Each row has a name. After each piece below comes the name of the row it's from, unless a question asks for something else. Each question is about the rows just above it. Places in a row count from 0.

<52>: +7.18; -1.62; -6.63; +3.07; +6.14
<28>: -1.38; -0.16; +1.82; +0.48; -5.71
<25>: -5.72; +1.91; +3.06; +2.29; -2.68
<138>: -3.59; +1.42; +3.34; +4.15; -2.99
<10>: +4.40; +0.14; -6.64; -5.66; +3.43
<21>: -5.72; +1.91; +3.06; +5.76; -5.52
<215>: -2.34; +0.57; +1.62; +1.13; -0.94
<41>: +2.29; -5.72; +3.06; +1.91; +2.49
Where in the named rows is -0.16?	<28>, 1
Row and place of -5.71 in the named rows:	<28>, 4
The row with -5.72; +1.91; +3.06; +2.29 is	<25>
-1.38 is at row and place	<28>, 0
+3.43 is at row and place	<10>, 4

<125>: -8.80; +1.72; -8.80; -8.59; -8.84; -8.72; -8.87
<138>: -1.63; -1.24; -1.64; -0.95; -1.62; -1.09; -1.53
<52>: -8.80; -8.81; -8.80; -8.59; -8.84; -8.72; -8.87
find: -8.80; -8.81; -8.80; -8.59; -8.84; -8.72; -8.87	<52>
Is +1.72; -8.80 printed in one of the named rows, side by side and in this order?	yes

<10>: +1.88; +2.97; -6.24; -3.23; -3.57
<21>: +5.94; +3.35; +2.35; -3.58; -1.92
<25>: +6.98; -1.35; -0.24; -3.62; -0.23
<28>: +1.42; -3.93; -2.18; -4.58; +4.44
<52>: +2.97; -6.24; -3.23; +0.57; +1.46
<138>: +4.41; +4.71; +2.35; -3.58; -1.55
<41>: +0.69; +3.26; +3.90; -5.61; +2.20
<144>: +5.86; +3.09; -1.80; -3.56; -1.34
Among the named rows, does one hold +6.98; -1.35; -0.24; -3.62; -0.23 next to each other, in this order?	yes
Does one of the named rows hold -1.80; -3.56; -1.34 side by side, in this order?	yes
+4.71 is at row and place	<138>, 1
Is -6.24; -3.23 printed in one of the named rows, side by side and in this order?	yes
Where in the named rows is -1.34?	<144>, 4
The row with +4.41; +4.71; +2.35; -3.58; -1.55 is	<138>
find: +2.97; -6.24; -3.23; -3.57	<10>

<125>: -2.70; -3.60; -4.06; +0.12; -8.13; +6.86; +2.36; +1.09
<10>: +1.64; +0.90; +3.42; -1.63; +3.55; +2.01; -1.60; -1.06
<21>: +3.51; +2.91; +4.32; -0.89; +6.85; +2.66; -2.91; -1.53
Row and place of -1.53 in the named rows:	<21>, 7
Row and place of +6.85 in the named rows:	<21>, 4
Among the named rows, does one hold -1.60; +2.01 next to each other, in this order?	no
Among the named rows, does one hold +0.12; -8.13; +6.86 next to each other, in this order?	yes
Among the named rows, does one hold +2.66; -2.91 next to each other, in this order?	yes
Does one of the named rows hold +6.85; +2.66 side by side, in this order?	yes
Row and place of +0.12 in the named rows:	<125>, 3

